Below is a small trained network, with its code and all its weights. Each question gives an input and a target symbol and asks what happens when units are switched off, that is, made to give their printed mean instead of their output.

import numpy as np


def w(rows, s, z=0):
    codes = np.array(rows[::2]) - 128.0
    scale = np.full(codes.shape[1], s)
    scale[-1] = z or s
    return codes * scale


def f(y):
    return np.maximum(y, 0)


def softmax(a):
    e = np.exp(a - a.max(-1, keepdims=True))
    return e / e.sum(-1, keepdims=True)


def log_softmax(a):
    a = a - a.max(-1, keepdims=True)
    return a - np.log(np.exp(a).sum(-1, keepdims=True))


def net(x, mask):
    ids = ['Λαγδζμστφψω'.index(c) for c in x.split()]
    T = len(ids)
    res = E[ids] + P[:T]
    r = res
    for j in range(3):
        rows = slice(2 * j, 2 * j + 2)
        q, k, v = (r @ M[0][rows].T for M in (Q, K, V))
        z = softmax(np.where(np.tri(T) > 0, q @ k.T / 2**0.5, -1e9)) @ v
        o = O[0][rows]
        res = res + np.where(mask[j], z, o[:, -1]) @ o[:, :-1]
    y = f(res @ A[0][:, :-1].T + A[0][:, -1])
    res = res + np.where(mask[3:11], y, B[0][:, -1]) @ B[0][:, :-1]
    return log_softmax(res[-1] @ U[:, :-1].T + U[:, -1])


Q, K, V, O, A, B = {}, {}, {}, {}, {}, {}
E = w([
[111,121,115,119,141],'Λ',
[47,113,115,108,205],'α',
[110,91,92,79,189],'γ',
[139,78,59,82,157],'δ',
[139,14,151,50,107],'ζ',
[92,100,92,85,197],'μ',
[83,65,58,128,95],'σ',
[171,172,57,85,250],'τ',
[48,74,110,153,127],'φ',
[213,54,51,62,6],'ψ',
[85,79,232,118,185],'ω',
],0.013)
P = w([
[44,54,116,4,138],'0',
[207,7,121,129,167],'1',
[107,133,100,105,127],'2',
[207,20,128,156,170],'3',
[85,180,130,97,118],'4',
[214,42,121,176,157],'5',
[88,202,147,103,107],'6',
[228,65,130,184,137],'7',
[95,226,162,118,99],'8',
[233,85,144,205,138],'9',
[90,240,178,110,101],'10',
[227,52,110,167,170],'11',
],0.012)
Q[0] = w([
[220,44,125,249,156],'head 0',
[111,66,99,78,183],'head 0',
[176,51,57,189,166],'head 1',
[74,186,104,107,74],'head 1',
[189,63,128,203,157],'head 2',
[133,158,155,125,102],'head 2',
],0.012)
K[0] = w([
[127,67,46,9,143],'head 0',
[67,100,128,144,129],'head 0',
[104,33,74,135,175],'head 1',
[193,161,161,162,113],'head 1',
[80,63,79,26,169],'head 2',
[169,157,113,193,151],'head 2',
],0.013)
V[0] = w([
[186,157,201,2,223],'head 0',
[157,170,53,70,224],'head 0',
[239,150,63,107,121],'head 1',
[38,171,45,51,92],'head 1',
[30,208,217,118,235],'head 2',
[44,136,220,188,228],'head 2',
],0.0088)
O[0] = w([
[228,138,216,30,127,139],'head 0',
[191,254,133,71,113,150],'head 0',
[159,188,108,32,217,50],'head 1',
[141,155,8,177,23,255],'head 1',
[174,132,194,190,178,123],'head 2',
[158,118,181,252,184,128],'head 2',
],0.0097,0.0088)
A[0] = w([
[165,10,109,53,199,254],'neuron 0',
[104,177,56,122,18,45],'neuron 1',
[72,207,78,120,71,176],'neuron 2',
[136,227,44,142,254,193],'neuron 3',
[47,214,99,2,89,82],'neuron 4',
[241,83,177,173,216,44],'neuron 5',
[145,79,118,196,112,105],'neuron 6',
[78,61,187,92,152,234],'neuron 7',
],0.007,0.0063)
B[0] = w([
[70,235,174,162,29,184],'neuron 0',
[67,113,164,101,171,251],'neuron 1',
[115,81,96,101,207,241],'neuron 2',
[63,171,96,143,150,164],'neuron 3',
[241,43,134,106,159,201],'neuron 4',
[93,2,203,110,185,165],'neuron 5',
[158,152,128,152,140,223],'neuron 6',
[57,201,143,80,75,159],'neuron 7',
],0.0088,0.011)
U = w([
[150,167,82,94,143,237],'Λ',
[170,100,125,136,125,150],'α',
[99,191,103,119,50,141],'γ',
[158,131,121,130,116,189],'δ',
[157,123,78,227,95,96],'ζ',
[2,155,60,152,116,186],'μ',
[145,130,183,94,163,104],'σ',
[120,72,126,76,168,3],'τ',
[81,32,160,114,185,41],'φ',
[169,42,143,143,169,62],'ψ',
[54,165,202,157,119,205],'ω',
],0.0084,0.0049)

Each question gives the input, a string of symbols that net reads in full, and the target symbol t.
The units are the heads (2 rows each of Q, K, V and O) and the neurons (one row each of A and B). Each row of codes is followed by its name. A weight is (code - 128) times the scale printed after its matrix; where a second scale follows, it is the last column's (O, A, B and U).
mask holds one flag per unit, heads first, then neurons. A switched-off unit (its flag False) gives its mean, the last column of its rows in O or B, instead of its output. The means were averaged over made-up inputs and are rounded, as every weight is.
A unit's drop is (log p(t) with every unit on - log p(t) with that unit switched off) / (log p(t) with every unit on - log p(t) with every unit switched off).
The circuit of an input: a set's keep is (log p(t) with only the set's units on - log p(t) with every unit switched off) / (log p(t) with every unit on - log p(t) with every unit switched off). Starting from all 11 units, units are removed one at a time, each time the one whose removal leaves the highest keep (on an exact tie, the one counted first), for as long as the keep stays at least 0.8.
circuit, biggest first: the units of the circuit, biggest drop first
most important unit: the unit with the biggest drop
k most important neurons: the k neurons with the biggest drops, biggest first
which heads matter: for each layer, one digit per head in row order, 1 if its drop is at least 0.15 and else 0, layers parted by /
input σ σ ζ φ σ σ φ ψ τ, target τ: 2 most important neurons => neuron 4; neuron 2
input ζ Λ φ σ ζ ζ, target γ: circuit, biggest first => neuron 0; head 2; head 0
input σ μ φ φ μ φ φ γ, target μ: circuit, biggest first => head 2; neuron 4; head 0
input φ ψ σ, target τ: which heads matter => 011
input α ψ φ φ μ φ μ τ, target ψ: circuit, biggest first => neuron 5; head 2
input α ω Λ φ φ α ω φ ω ζ, target ψ: 2 most important neurons => neuron 5; neuron 0
input τ φ τ σ ψ τ α φ ζ δ, target σ: circuit, biggest first => head 0; head 1
input τ α μ φ σ φ φ ψ ψ τ φ, target τ: circuit, biggest first => neuron 4; head 2; head 1
input σ φ φ φ ζ τ, target μ: most important unit => head 2
input τ τ γ σ, target σ: which heads matter => 110
input Λ φ τ Λ τ ω τ Λ μ μ σ α, target ω: which heads matter => 010
input ζ Λ σ ω ζ φ, target γ: circuit, biggest first => head 0; head 2; neuron 0; neuron 2
input σ τ τ, target Λ: 2 most important neurons => neuron 4; neuron 3
input φ τ φ α, target ζ: circuit, biggest first => head 1; head 2; neuron 1
input α σ ω φ σ α α φ ω Λ, target ψ: most important unit => head 2
input σ α ζ φ γ φ σ φ, target μ: 3 most important neurons => neuron 4; neuron 1; neuron 5
input Λ α Λ ζ φ φ ζ ζ φ φ τ ζ, target ω: circuit, biggest first => neuron 0; head 1
input σ ζ ζ τ ζ φ σ ω φ, target ω: circuit, biggest first => head 1; head 2
input δ φ τ τ φ φ σ φ σ φ φ φ, target Λ: circuit, biggest first => head 0; head 2
input τ φ τ φ, target σ: most important unit => head 0
input α ψ σ φ ζ φ, target ψ: which heads matter => 101
input σ Λ σ σ, target μ: which heads matter => 001
input φ μ ζ σ Λ φ σ ζ, target ζ: which heads matter => 010
